Each row has a name. After each piece below comes the name of the row it's from, unless a question asks for something else. Each question is about the rows just above it. Places in a row count from 1.

Columns, left to right: P Q H B Z K D E
[133  79 148  87 132 155 139 116] : Vurep
[142 127 148 166 114 117  88  57] : zokom
[ 84  97 129 113 101  96 163 148] : leref
[158  90 140 133  83 110 140 165] : senul
[100 186 114 131  84 139 151 101] : telep
[114  74 184 110 156  84 147 114] : Tas
[142 127 148 166 117  95 176 156] : kise
Which row holds [127 148 166 114]? => zokom
Which column holds [116  57 148 165 101 114] top down? => E
Count of [84] in Tas: => 1

Columns, left to right: G T W F J V L U R S
[118 200 176 100 182 124 183  53  85 129] : Tig
[124 180 110 145  59 118 127 166 114 190] : Dasup
[115  98 220 216 199 200  70  66 187  81] : zamo
[ 70 140 206 171 113  85 192  43  43 213] : Gapo
[139 140 165 199  39 218  58 139  39 186] : gadug
[113 101 165 193 209  42  87 177 188 132] : Bubi
[170 219 134 116  74 202 145 212  56 172] : Meno
[213  90  95  91  64  80 163 209 155  64] : ter
[211 219  61 214  47 141 180 132  82 134] : Beki
[214  60  44 189  77 122 199 181 218 108] : Loga
find: [187  81] => zamo
Where does [141 180] start? Give its row and place. => Beki, 6
Which column holds this, read top down? [218  42 202  80] => V
[172] is at row and place => Meno, 10
[ 98 220] is in which row? => zamo
Row and place of [212] in the named rows: => Meno, 8

Columns, left to right: piv suf rini goz ziben migal dod Pob teb govad
[111 148  95 146 134 106 134 130 121 104]  repil
[145 145 145 129 148 104 115 120 104 145]  Buvi
[111 148  95 110 133 107 134 131 121 104]  Sop
[205 134 170 140 148  81 138 116  54 140]  Tuze
[148  96 110 133 107 134 131 121 129 130]  bup
How many times does Buvi hold [145]? => 4
[148  95 110 133 107 134 131 121] begins in row and place => Sop, 2
find: [145 145 145 129 148 104 115 120 104 145] => Buvi
Which column holds this, read top down? [145  95 170 110] => rini
Where do [134 170 140 148  81 138 116  54] appear? => Tuze

Columns, left to right: C A M X Y
[ 58 102 102 153 104]  Pase
[172 119 117 115 178]  Nul
[111 152 169  98  92]  tokon
[116 102 168 104 153]  dinu
[ 93 146 161 142 199]  pavi
[116 116 116 153 153]  nolaf
Which column holds this, read top down? [ 92 153] => Y
Times [102] occurs in Pase: => 2
find: [102 102 153 104] => Pase
find: [102 102] => Pase
Row and place where [102 168 104 153] starts: => dinu, 2
Count of [116] in nolaf: => 3

Columns, left to right: fub peza muk kod torof voro lugis madig
[163  68 107 210 132 166 107  68]  tisa
[ 45 133  61 132 133 105 209 115]  mubi
[ 63  40 163  45 132  67 107 163]  rinak
[ 45 132] begins in row and place => rinak, 4
Times [68] occurs in tisa: => 2
Where do [163  45 132  67] appear? => rinak
Where in the named rows is [209]? => mubi, 7
Row and place where [ 68 107 210 132] starts: => tisa, 2
[210] is at row and place => tisa, 4

Columns, left to right: Rik mevez peti bak kedi Bizuf
[115 147 139 198 116 140]  seri
[161 140 115 161 165  69]  tidid
[115 158 158 158 198 158]  sil
Count of [158] in sil: => 4
How many times does tidid hold [116]? => 0
find: [147 139 198 116 140] => seri
Where does [115 161 165  69] start? Give its row and place. => tidid, 3
find: [115 147 139 198 116] => seri
Where does [140 115] start? Give its row and place. => tidid, 2
[116 140] begins in row and place => seri, 5

Columns, left to right: tapam molam Vilez ridid zare sabap Lorug nozol
[ 78  63  67 157 109 100 163 131]  Sazur
[ 60  73  68 171 118  73 162 145]  ruz
[ 62  67  67 172 117 123 167 146]  dus
[ 78  63  67 157 109 100 163 144]  sigo
[ 58  67  70 161 126 107 151 172]  Ritif
find: [ 78  63  67 157 109 100 163 131] => Sazur
Count of [171] in ruz: => 1
Which column holds this, read top down? [109 118 117] => zare

Columns, left to right: Los ror bem kikav silen guz negu
[ 81 115  77  90 208 155  90] -> Lamuv
[ 72 144 122  89  88 151 162] -> tatep
[209 116 160 209 116 160 192] -> Mogu
Row and place where [ 72 144 122] starts: => tatep, 1
find: [209 116 160 209 116 160 192] => Mogu
Which column holds [ 89 209] top down? => kikav
How many times does Mogu hold [209]? => 2

Columns, left to right: Telot rupam kozo Noren
[111 111 163 196]  Lepaz
[164 163 111  86]  lapi
[141 122 141 130]  Vek
Row and place where [111 163] starts: => Lepaz, 2
Row and place where [122 141] starts: => Vek, 2
Times [163] occurs in Lepaz: => 1
Count of [111] in Lepaz: => 2

Columns, left to right: sagi Tidiz samag gopu memi
[129 128 127 132 130] -> Vonis
[197 128 132 130 127] -> bif
[185 128 125 128 125] -> Mukes
The row with [127 132 130] is => Vonis
[129] is at row and place => Vonis, 1
Count of [129] in Mukes: => 0

Columns, left to right: mok nado sab vofe zav Kade gedif
[185  59 183 111  80 153 152] : balas
[105 134 196 113 106  96  89] : Ret
[ 58 134 196 113  84  96  89] : fegas
[ 92 150 152 134 191 139 107] : loz
[106  79  79 107  79 106 192] : tud
Row and place of [111] in the named rows: => balas, 4
How many times does tud hold [106]? => 2
[191  79] is in which column, read top down? => zav
Which column holds [ 96 139 106] top down? => Kade

Columns, left to right: vug busav Sol Bek taga dor Moze
[ 54 167 168 111 149 149 127] : Vemib
[129 208 127  96 153 103  38] : doke
[ 64 163  88 149 111 149  44] : Gepa
[ 83 179 110 109 124 115  46] : bofel
[ 57 170 156  90 112 114 106] : Zake
Where does [208 127] start? Give its row and place. => doke, 2
Where does [167 168 111 149] start? Give its row and place. => Vemib, 2
Times [164] occurs in Gepa: => 0
Where does [149 111 149] start? Give its row and place. => Gepa, 4

